Here is a tiny trained network, its code and every weight. The questions are about switching its units off for an input and a class, where a switched-off unit gives its printed mean instead of its output.

import numpy as np


def w(rows, s, z=0):
    codes = np.array(rows[::2]) - 128.0
    scale = np.full(codes.shape[1], s)
    scale[-1] = z or s
    return codes * scale


def f(y):
    return y / 2 * (1 + np.tanh(0.7978845608 * (y + 0.044715 * y**3)))


def log_softmax(a):
    a = a - a.max(-1, keepdims=True)
    return a - np.log(np.exp(a).sum(-1, keepdims=True))


def net(x, mask):
    res = np.array(x, float).reshape(1, 6) / 4 @ E
    y = f(res @ A[0][:, :-1].T + A[0][:, -1])
    res = res + np.where(mask, y, B[0][:, -1]) @ B[0][:, :-1]
    return log_softmax(res[-1] @ U[:, :-1].T + U[:, -1])


A, B = {}, {}
E = w([
[78,172,190,200,71],'x0',
[160,202,197,132,83],'x1',
[32,34,231,141,162],'x2',
[162,157,81,198,210],'x3',
[2,206,126,72,80],'x4',
[82,36,28,127,92],'x5',
],0.01)
A[0] = w([
[64,134,108,94,232,143],'n1',
[130,138,55,53,218,184],'n2',
[153,251,129,181,250,176],'n3',
[79,131,219,167,193,108],'n4',
[127,1,176,134,129,126],'n5',
[220,68,72,207,19,253],'n6',
],0.0094,0.0056)
B[0] = w([
[120,31,115,162,64,187],'n1',
[185,57,65,99,81,215],'n2',
[201,150,105,215,64,240],'n3',
[102,142,182,160,127,214],'n4',
[68,95,153,129,201,230],'n5',
[101,223,47,81,247,245],'n6',
],0.011)
U = w([
[251,149,109,138,202,46],'0',
[74,188,188,38,15,242],'1',
[69,111,118,112,218,83],'2',
[74,59,190,175,172,253],'3',
[143,11,54,50,98,151],'4',
[175,180,144,198,58,140],'5',
[47,174,68,159,137,88],'6',
[141,85,96,222,100,30],'7',
],0.014,0.0043)

Each question gives the input, the list of numbers given to net, and the class t.
The units are the neurons (one row each of A and B). Each row of codes is followed by its name. A weight is (code - 128) times the scale printed after its matrix; where a second scale follows, it is the last column's (A, B and U).
mask holds one flag per neuron, in row order. A switched-off neuron (its flag False) gives its mean, the last column of its row in B, instead of its output. The means were averaged over made-up inputs and are rounded, as every weight is.
A unit's drop is (log p(t) with every unit on - log p(t) with that unit switched off) / (log p(t) with every unit on - log p(t) with every unit switched off).
The circuit of an input: a set's keep is (log p(t) with only the set's units on - log p(t) with every unit switched off) / (log p(t) with every unit on - log p(t) with every unit switched off). Starting from all 6 units, units are removed one at a time, each time the one whose removal leaves the highest keep (on an exact tie, the one counted first), for as long as the keep stays at least 0.8.
circuit, biggest first: the units of the circuit, biggest drop first
most important unit: the unit with the biggest drop
top k neurons: the k neurons with the biggest drops, biggest first
drop when u is switched off: that unit's drop, to one decimal
input [4,-5,-3,5,-4,4], class 0: circuit, biggest first : n6, n5
input [5,8,5,5,-7,-3], class 5: most important unit : n3
input [1,7,-4,-7,-3,1], class 0: top 3 neurons : n6, n5, n4
input [-5,-4,8,2,-5,5], class 3: top 2 neurons : n5, n1
input [-2,2,5,0,2,5], class 3: circuit, biggest first : n6, n2
input [-7,-1,5,8,-4,0], class 4: top 2 neurons : n2, n1
input [-7,8,-5,0,6,-2], class 5: circuit, biggest first : n6, n3
input [2,5,0,-5,-2,1], class 1: circuit, biggest first : n3, n5
input [4,5,1,-7,-6,-1], class 2: circuit, biggest first : n6, n3
input [5,-7,1,-7,6,4], class 1: circuit, biggest first : n2, n6
input [5,7,-8,6,-2,6], class 0: circuit, biggest first : n6, n3
input [-3,5,6,-2,7,7], class 3: top 3 neurons : n2, n6, n5
input [-7,-1,-2,2,-1,-8], class 5: circuit, biggest first : n3, n6
input [3,-6,2,7,-4,4], class 2: top 3 neurons : n6, n5, n3
input [-7,1,-4,-1,8,-1], class 4: most important unit : n2
input [-5,-5,4,-8,-7,4], class 2: top 2 neurons : n5, n6
input [-5,-1,4,-1,-2,-3], class 3: circuit, biggest first : n6, n5
input [-5,-2,8,7,5,0], class 3: top 4 neurons : n4, n5, n6, n3
input [-4,1,8,-2,-3,6], class 3: top 2 neurons : n5, n6
input [-8,-6,-6,1,0,-7], class 4: circuit, biggest first : n2
input [-7,7,5,7,5,-3], class 5: top 2 neurons : n3, n5
input [-1,-2,5,-6,-8,4], class 2: drop when n6 is switched off : 0.2
input [-6,-3,4,-8,-6,-8], class 3: drop when n6 is switched off : 0.5
input [-8,-1,-2,2,4,-1], class 4: drop when n1 is switched off : 0.0
